Here is a tiny trained network, its code and every weight. The questions are about switching its units off for an input and a class, where a switched-off unit gives its printed mean instead of its output.

import numpy as np


def w(rows, s, z=0):
    codes = np.array(rows[::2]) - 128.0
    scale = np.full(codes.shape[1], s)
    scale[-1] = z or s
    return codes * scale


def norm(h):
    return h / np.sqrt((h * h).mean(-1, keepdims=True) + 1e-5)


def f(y):
    return y / 2 * (1 + np.tanh(0.7978845608 * (y + 0.044715 * y**3)))


def log_softmax(a):
    a = a - a.max(-1, keepdims=True)
    return a - np.log(np.exp(a).sum(-1, keepdims=True))


def net(x, mask):
    res = np.array(x, float).reshape(1, 8) / 4 @ E
    u = 0
    for l in range(4):
        y = f(norm(res) @ A[l][:, :-1].T + A[l][:, -1])
        res = res + np.where(mask[u : u + 5], y, B[l][:, -1]) @ B[l][:, :-1]
        u += 5
    return log_softmax(norm(res)[-1] @ U[:, :-1].T + U[:, -1])


A, B = {}, {}
E = w([
[125,168,130,165,107,162,151,137,12],'x0',
[177,94,66,152,97,166,117,106,127],'x1',
[195,245,153,169,32,137,118,119,180],'x2',
[231,153,111,82,136,99,199,199,126],'x3',
[171,99,165,76,88,17,116,1,72],'x4',
[129,131,146,93,123,160,134,124,121],'x5',
[114,136,99,126,109,102,124,142,118],'x6',
[130,128,147,103,125,152,130,123,124],'x7',
],0.0079)
A[0] = w([
[204,55,35,135,73,190,68,106,154,16],'0.n0',
[98,92,124,98,116,125,110,139,254,22],'0.n1',
[56,208,233,89,168,46,93,188,160,4],'0.n2',
[107,160,158,158,49,136,114,107,192,69],'0.n3',
[140,105,124,78,123,81,126,105,232,2],'0.n4',
],0.0095,0.0027)
B[0] = w([
[102,130,179,178,143,100,248,105,157,235],'0.n0',
[133,161,136,160,168,153,102,140,86,249],'0.n1',
[128,111,137,178,123,130,234,97,155,246],'0.n2',
[132,138,71,90,136,153,106,103,139,234],'0.n3',
[144,153,132,147,145,122,108,128,65,253],'0.n4',
],0.018,0.0036)
A[1] = w([
[117,110,95,125,110,168,142,216,195,5],'1.n0',
[190,78,150,100,83,98,130,204,180,33],'1.n1',
[96,45,78,87,224,99,116,153,164,44],'1.n2',
[163,222,155,132,68,100,83,143,247,45],'1.n3',
[239,117,120,102,159,108,156,190,156,5],'1.n4',
],0.012,0.0023)
B[1] = w([
[172,109,173,133,100,84,120,159,172,211],'1.n0',
[86,142,115,92,145,96,122,131,185,141],'1.n1',
[183,140,45,80,154,181,137,87,128,254],'1.n2',
[171,77,62,52,210,180,134,103,98,254],'1.n3',
[3,178,130,128,90,107,106,76,109,254],'1.n4',
],0.014,0.0037)
A[2] = w([
[145,173,164,83,167,95,152,162,116,54],'2.n0',
[106,116,138,157,154,177,62,229,247,5],'2.n1',
[35,31,140,170,133,178,7,58,238,7],'2.n2',
[188,70,173,73,59,11,58,57,171,22],'2.n3',
[74,2,171,102,193,75,100,177,123,82],'2.n4',
],0.0095,0.0013)
B[2] = w([
[73,93,81,235,88,139,84,97,152,170],'2.n0',
[243,84,252,91,100,72,111,212,186,253],'2.n1',
[25,223,95,94,84,42,159,151,134,242],'2.n2',
[190,72,254,125,146,132,126,252,225,254],'2.n3',
[245,188,58,154,72,200,167,78,188,167],'2.n4',
],0.0079,0.0025)
A[3] = w([
[177,136,170,134,152,112,67,186,171,52],'3.n0',
[20,213,117,102,152,62,71,114,153,100],'3.n1',
[173,215,159,200,163,149,64,157,7,254],'3.n2',
[173,73,191,116,152,73,71,112,149,92],'3.n3',
[89,43,94,86,122,132,132,135,117,68],'3.n4',
],0.014,0.00082)
B[3] = w([
[128,158,135,130,134,30,70,112,65,208],'3.n0',
[70,27,163,112,19,159,68,127,132,244],'3.n1',
[125,59,129,174,177,152,70,159,22,254],'3.n2',
[118,190,112,158,155,103,92,251,174,218],'3.n3',
[185,209,142,121,112,155,109,121,193,179],'3.n4',
],0.011,0.0064)
U = w([
[195,155,25,38,197,197,120,54,122,186],'0',
[110,157,191,228,121,97,254,72,166,21],'1',
[167,175,175,107,139,48,46,219,168,109],'2',
[27,100,141,84,33,136,57,97,134,254],'3',
[129,118,146,182,163,149,67,144,16,9],'4',
],0.0097,0.00042)

Each question gives the input, the list of numbers given to net, and the class t.
The units are the neurons (one row each of A and B). Each row of codes is followed by its name. A weight is (code - 128) times the scale printed after its matrix; where a second scale follows, it is the last column's (A, B and U).
mask holds one flag per neuron, layer by layer. A switched-off neuron (its flag False) gives its mean, the last column of its row in B, instead of its output. The means were averaged over made-up inputs and are rounded, as every weight is.
A unit's drop is (log p(t) with every unit on - log p(t) with that unit switched off) / (log p(t) with every unit on - log p(t) with every unit switched off).
The circuit of an input: a set's keep is (log p(t) with only the set's units on - log p(t) with every unit switched off) / (log p(t) with every unit on - log p(t) with every unit switched off). Starting from the 12 units with the biggest drops (on a tie, the unit counted first), units are removed one at a time, each time the one whose removal leaves the highest keep (on an exact tie, the one counted first), for as long as the keep stays at least 0.8.
units of the circuit, in order: the units of the circuit, biggest drop first
unit that matters most: the unit with the biggest drop
top k neurons: the k neurons with the biggest drops, biggest first
k most important neurons of layer l: the k neurons of layer l with the biggest drops, biggest first
input [-6,-5,4,4,4,-1,0,8], class 4: units of the circuit, in order => [0.n4; 3.n2]
input [3,-1,-1,-7,-5,4,4,-4], class 3: units of the circuit, in order => [2.n2; 3.n1]
input [4,3,-5,7,-6,5,2,8], class 3: 4 most important neurons of layer 1 => [1.n4; 1.n2; 1.n3; 1.n1]
input [3,8,2,-8,-8,2,-7,-6], class 1: top 2 neurons => [0.n0; 1.n4]
input [7,-7,-1,6,-3,3,-3,2], class 1: unit that matters most => 0.n2
input [-5,4,1,-2,0,3,-2,2], class 4: 3 most important neurons of layer 0 => [0.n1; 0.n4; 0.n2]
input [-1,-4,5,8,1,-2,-5,8], class 3: top 2 neurons => [1.n4; 3.n1]
input [0,7,8,1,-8,4,2,3], class 0: top 2 neurons => [1.n3; 0.n3]
input [2,1,1,8,7,-1,-5,-3], class 3: units of the circuit, in order => [1.n4; 3.n1]
input [3,7,2,0,-8,-8,-1,4], class 2: top 2 neurons => [1.n0; 2.n1]
input [8,-8,-7,-5,1,-3,5,1], class 1: 2 most important neurons of layer 1 => [1.n3; 1.n4]
input [6,2,-8,-8,2,-1,-6,-7], class 0: top 4 neurons => [1.n2; 1.n4; 2.n4; 0.n1]
input [6,-8,-6,3,0,3,1,6], class 1: units of the circuit, in order => [0.n2; 3.n2]
input [-6,-3,3,-4,5,-7,-1,-8], class 4: 3 most important neurons of layer 0 => [0.n4; 0.n1; 0.n2]
input [-6,-4,-4,-2,-8,-5,-3,6], class 2: units of the circuit, in order => [2.n1]
input [6,-2,-4,5,6,6,8,5], class 2: top 2 neurons => [0.n1; 2.n3]
input [-7,6,-5,-1,4,3,0,8], class 4: top 3 neurons => [0.n4; 0.n1; 0.n2]
input [3,6,-2,5,-7,-2,-4,-2], class 2: top 3 neurons => [1.n0; 2.n1; 0.n2]
input [-8,-5,-1,-1,-7,-1,-6,1], class 4: 2 most important neurons of layer 3 => [3.n2; 3.n4]
input [-3,0,0,1,6,-1,2,2], class 2: most important neuron of layer 2 => [2.n3]
input [7,-5,5,8,3,-7,7,-5], class 3: top 4 neurons => [1.n4; 0.n4; 0.n1; 3.n1]
